Below are the code and all the weights of a small trained network. Each question names an input and a class and asks about switching units off, where a switched-off unit gives its printed mean instead of its output.

import numpy as np


def w(rows, s, z=0):
    codes = np.array(rows[::2]) - 128.0
    scale = np.full(codes.shape[1], s)
    scale[-1] = z or s
    return codes * scale


def norm(h):
    return h / np.sqrt((h * h).mean(-1, keepdims=True) + 1e-5)


def f(y):
    return np.maximum(y, 0)


def log_softmax(a):
    a = a - a.max(-1, keepdims=True)
    return a - np.log(np.exp(a).sum(-1, keepdims=True))


def net(x, mask):
    res = np.array(x, float).reshape(1, 4) / 4 @ E
    u = 0
    for l in range(2):
        y = f(norm(res) @ A[l][:, :-1].T + A[l][:, -1])
        res = res + np.where(mask[u : u + 6], y, B[l][:, -1]) @ B[l][:, :-1]
        u += 6
    return log_softmax(norm(res)[-1] @ U[:, :-1].T + U[:, -1])


A, B = {}, {}
E = w([
[148,254,191,101,106,188,225,223],'x0',
[164,45,22,38,151,43,194,102],'x1',
[180,39,57,188,31,253,78,126],'x2',
[127,193,64,147,185,133,7,142],'x3',
],0.0051)
A[0] = w([
[151,181,123,39,78,142,221,228,250],'0.n1',
[101,73,80,169,82,65,6,5,13],'0.n2',
[161,213,2,112,135,140,118,202,99],'0.n3',
[182,184,201,234,67,167,99,187,59],'0.n4',
[134,109,65,145,21,205,77,174,94],'0.n5',
[145,78,19,82,148,89,4,32,68],'0.n6',
],0.0055,0.0022)
B[0] = w([
[207,66,146,30,128,69,128,37,254],'0.n1',
[43,248,166,109,118,78,144,52,206],'0.n2',
[162,150,198,119,92,125,182,141,197],'0.n3',
[2,174,79,111,58,167,70,137,208],'0.n4',
[178,51,140,230,156,66,235,194,217],'0.n5',
[22,221,111,117,45,177,20,65,225],'0.n6',
],0.0079,0.0061)
A[1] = w([
[96,186,133,113,109,170,117,214,250],'1.n1',
[108,112,2,55,157,76,130,130,53],'1.n2',
[190,99,188,95,200,91,115,150,161],'1.n3',
[182,166,132,50,81,158,155,176,180],'1.n4',
[132,90,93,94,182,149,115,171,94],'1.n5',
[138,130,105,192,163,173,65,210,52],'1.n6',
],0.01,0.0015)
B[1] = w([
[155,138,29,186,96,149,29,152,232],'1.n1',
[92,115,31,208,81,168,66,179,218],'1.n2',
[226,143,171,139,152,152,217,105,223],'1.n3',
[49,218,171,2,205,54,153,16,255],'1.n4',
[85,188,157,124,137,117,127,51,130],'1.n5',
[232,6,102,90,184,55,209,216,164],'1.n6',
],0.008,0.0057)
U = w([
[224,101,177,38,185,81,233,52,29],'0',
[36,165,105,112,71,125,2,31,245],'1',
[185,30,53,206,116,134,123,209,60],'2',
],0.0088,0.0011)

Each question gives the input, the list of numbers given to net, and the class t.
The units are the neurons (one row each of A and B). Each row of codes is followed by its name. A weight is (code - 128) times the scale printed after its matrix; where a second scale follows, it is the last column's (A, B and U).
mask holds one flag per neuron, layer by layer. A switched-off neuron (its flag False) gives its mean, the last column of its row in B, instead of its output. The means were averaged over made-up inputs and are rounded, as every weight is.
A unit's drop is (log p(t) with every unit on - log p(t) with that unit switched off) / (log p(t) with every unit on - log p(t) with every unit switched off).
The circuit of an input: a set's keep is (log p(t) with only the set's units on - log p(t) with every unit switched off) / (log p(t) with every unit on - log p(t) with every unit switched off). Starting from all 12 units, units are removed one at a time, each time the one whose removal leaves the highest keep (on an exact tie, the one counted first), for as long as the keep stays at least 0.8.
units of the circuit, in order: the units of the circuit, biggest drop first
most important unit: the unit with the biggest drop
top k neurons: the k neurons with the biggest drops, biggest first
top k neurons in layer l: the k neurons of layer l with the biggest drops, biggest first
drop when u is switched off: that unit's drop, to one decimal
input [-3,6,5,-8], class 2: top 2 neurons	(1.n4 0.n4)
input [7,1,7,2], class 0: most important unit	0.n5
input [0,2,2,-1], class 2: top 2 neurons in layer 0	(0.n5 0.n3)
input [8,0,3,3], class 0: top 2 neurons in layer 0	(0.n1 0.n6)
input [-3,-1,8,-5], class 2: top 3 neurons	(0.n5 1.n4 0.n1)
input [-3,-1,-5,-2], class 0: top 2 neurons	(0.n4 0.n6)
input [-2,-4,2,-5], class 2: units of the circuit, in order	(1.n4 0.n6)
input [-5,4,-4,-7], class 1: units of the circuit, in order	(0.n5 1.n2)
input [0,-4,3,6], class 2: units of the circuit, in order	(1.n6 0.n5)
input [5,-2,-5,4], class 0: top 4 neurons	(0.n6 0.n1 1.n3 0.n2)
input [-5,-6,-6,-7], class 0: top 3 neurons in layer 0	(0.n6 0.n4 0.n2)
input [5,-4,5,4], class 2: top 2 neurons	(0.n5 1.n6)
input [4,-1,5,-3], class 0: top 3 neurons in layer 0	(0.n1 0.n6 0.n5)
input [4,5,7,4], class 0: top 2 neurons in layer 0	(0.n3 0.n5)
input [-3,8,-2,-2], class 1: units of the circuit, in order	(0.n6)
input [0,-7,2,7], class 2: drop when 1.n6 is switched off	0.2
input [0,8,6,-5], class 2: drop when 1.n2 is switched off	0.5
input [3,-8,8,-5], class 2: drop when 0.n5 is switched off	0.2
input [-6,8,-8,0], class 1: drop when 0.n6 is switched off	0.1
input [-5,8,2,-4], class 1: most important unit	0.n6
